Below is a small trained network, with its code and all its weights. Each question gives an input and a class and asks what happens when units are switched off, that is, made to give their printed mean instead of their output.

import numpy as np


def w(rows, s, z=0):
    codes = np.array(rows[::2]) - 128.0
    scale = np.full(codes.shape[1], s)
    scale[-1] = z or s
    return codes * scale


def norm(h):
    return h / np.sqrt((h * h).mean(-1, keepdims=True) + 1e-5)


def f(y):
    return y / 2 * (1 + np.tanh(0.7978845608 * (y + 0.044715 * y**3)))


def log_softmax(a):
    a = a - a.max(-1, keepdims=True)
    return a - np.log(np.exp(a).sum(-1, keepdims=True))


def net(x, mask):
    res = np.array(x, float).reshape(1, 6) / 4 @ E
    u = 0
    for l in range(2):
        y = f(norm(res) @ A[l][:, :-1].T + A[l][:, -1])
        res = res + np.where(mask[u : u + 8], y, B[l][:, -1]) @ B[l][:, :-1]
        u += 8
    return log_softmax(norm(res)[-1] @ U[:, :-1].T + U[:, -1])


A, B = {}, {}
E = w([
[177,129,158,107,143,60,77,93,75],'x0',
[141,141,166,82,28,143,190,51,79],'x1',
[112,183,226,116,198,156,143,106,113],'x2',
[61,104,140,105,133,174,220,71,253],'x3',
[228,132,132,189,143,145,121,103,147],'x4',
[74,71,152,176,75,130,92,109,67],'x5',
],0.0048)
A[0] = w([
[31,94,132,134,38,242,209,31,89,193],'L0N1',
[82,101,180,86,64,177,159,148,129,15],'L0N2',
[76,133,168,208,176,118,80,234,43,215],'L0N3',
[89,132,198,187,91,132,137,75,142,3],'L0N4',
[37,87,192,47,82,48,109,95,59,181],'L0N5',
[215,141,229,154,191,124,55,97,46,172],'L0N6',
[106,111,3,149,44,91,46,205,93,50],'L0N7',
[75,164,158,110,161,129,114,111,158,58],'L0N8',
],0.0064,0.0013)
B[0] = w([
[202,97,182,174,192,84,82,104,98,255],'L0N1',
[209,76,193,62,75,108,183,168,199,163],'L0N2',
[98,152,51,192,85,133,129,135,143,209],'L0N3',
[195,116,85,123,95,130,173,168,157,151],'L0N4',
[100,228,121,56,133,195,164,121,131,226],'L0N5',
[182,110,174,188,96,11,254,40,140,228],'L0N6',
[175,96,117,61,94,111,119,155,199,218],'L0N7',
[96,185,77,36,175,166,100,154,83,145],'L0N8',
],0.0083,0.0062)
A[1] = w([
[168,51,66,122,105,156,22,183,142,59],'L1N1',
[59,51,97,224,166,135,40,168,186,192],'L1N2',
[149,117,159,1,183,217,54,118,115,152],'L1N3',
[131,198,102,178,167,104,143,53,185,192],'L1N4',
[71,97,107,197,203,175,187,132,162,128],'L1N5',
[45,209,184,62,28,83,151,86,105,30],'L1N6',
[35,199,135,78,44,114,111,34,77,5],'L1N7',
[161,99,38,144,22,144,103,26,31,114],'L1N8',
],0.006,0.003)
B[1] = w([
[98,134,69,139,107,133,116,125,126,174],'L1N1',
[84,115,139,146,127,174,80,125,89,197],'L1N2',
[154,123,162,97,169,220,145,248,204,206],'L1N3',
[116,152,139,106,73,159,109,124,115,252],'L1N4',
[136,161,158,89,200,121,158,139,81,164],'L1N5',
[83,185,126,140,181,136,120,142,115,178],'L1N6',
[99,195,139,121,144,85,199,109,128,146],'L1N7',
[106,191,156,104,181,169,118,167,153,185],'L1N8',
],0.011,0.0041)
U = w([
[109,93,30,130,46,106,59,174,177,138],'0',
[99,41,76,91,170,51,168,101,41,6],'1',
[114,57,76,95,148,78,158,96,68,48],'2',
[92,248,135,151,122,84,174,97,97,132],'3',
[48,82,102,169,178,181,53,128,78,127],'4',
[140,127,184,20,187,191,132,208,169,131],'5',
[234,65,187,180,85,30,162,48,134,149],'6',
],0.015,0.02)

Each question gives the input, the list of numbers given to net, and the class t.
The units are the neurons (one row each of A and B). Each row of codes is followed by its name. A weight is (code - 128) times the scale printed after its matrix; where a second scale follows, it is the last column's (A, B and U).
mask holds one flag per neuron, layer by layer. A switched-off neuron (its flag False) gives its mean, the last column of its row in B, instead of its output. The means were averaged over made-up inputs and are rounded, as every weight is.
A unit's drop is (log p(t) with every unit on - log p(t) with that unit switched off) / (log p(t) with every unit on - log p(t) with every unit switched off).
The circuit of an input: a set's keep is (log p(t) with only the set's units on - log p(t) with every unit switched off) / (log p(t) with every unit on - log p(t) with every unit switched off). Starting from the 12 units with the biggest drops (on a tie, the unit counted first), units are removed one at a time, each time the one whose removal leaves the highest keep (on an exact tie, the one counted first), for as long as the keep stays at least 0.8.
circuit, biggest first: the units of the circuit, biggest drop first
k most important neurons: the k neurons with the biggest drops, biggest first
top k neurons in layer l: the k neurons of layer l with the biggest drops, biggest first
input [4,5,-4,2,-2,0], class 5: circuit, biggest first -> [L0N6]
input [-2,-6,-7,6,8,2], class 4: circuit, biggest first -> [L1N2, L0N6]
input [-3,-3,-8,8,0,7], class 6: top 4 neurons in layer 1 -> [L1N3, L1N8, L1N6, L1N4]
input [1,-6,2,2,6,-3], class 3: top 2 neurons in layer 0 -> [L0N1, L0N7]
input [0,1,-3,-2,1,-7], class 0: circuit, biggest first -> [L0N6, L0N5, L1N1]
input [-7,-8,8,-5,2,-3], class 3: circuit, biggest first -> [L0N6, L1N3]
input [7,1,-5,-2,-3,-2], class 5: 2 most important neurons -> [L0N7, L0N5]
input [3,7,-6,-2,4,-8], class 3: top 3 neurons in layer 0 -> [L0N1, L0N2, L0N7]
input [6,-7,-8,8,0,-1], class 4: circuit, biggest first -> [L1N2, L0N6, L0N2]
input [-5,6,-4,-8,1,2], class 0: circuit, biggest first -> [L0N7, L0N6]
input [-7,8,-5,6,-6,-7], class 6: 2 most important neurons -> [L0N1, L0N5]
input [-6,8,-7,-8,-5,0], class 5: top 2 neurons in layer 1 -> [L1N3, L1N8]
input [-7,-2,8,-3,2,6], class 6: 2 most important neurons -> [L0N6, L0N5]
input [-4,-3,2,-1,8,-4], class 6: top 4 neurons in layer 1 -> [L1N8, L1N6, L1N3, L1N1]
input [1,-8,8,-2,2,1], class 3: top 4 neurons in layer 0 -> [L0N3, L0N6, L0N1, L0N7]
input [5,6,-3,-4,5,7], class 3: top 3 neurons in layer 1 -> [L1N8, L1N6, L1N7]
input [3,8,-7,-5,1,-5], class 5: circuit, biggest first -> [L1N8]
input [-2,1,7,-2,2,7], class 6: top 3 neurons in layer 0 -> [L0N6, L0N1, L0N4]
input [-1,-7,6,2,-5,0], class 4: 2 most important neurons -> [L0N3, L0N5]
input [6,5,-3,1,-1,1], class 5: 2 most important neurons -> [L0N5, L0N3]
input [7,2,-2,6,2,1], class 5: 3 most important neurons -> [L0N6, L0N5, L0N3]
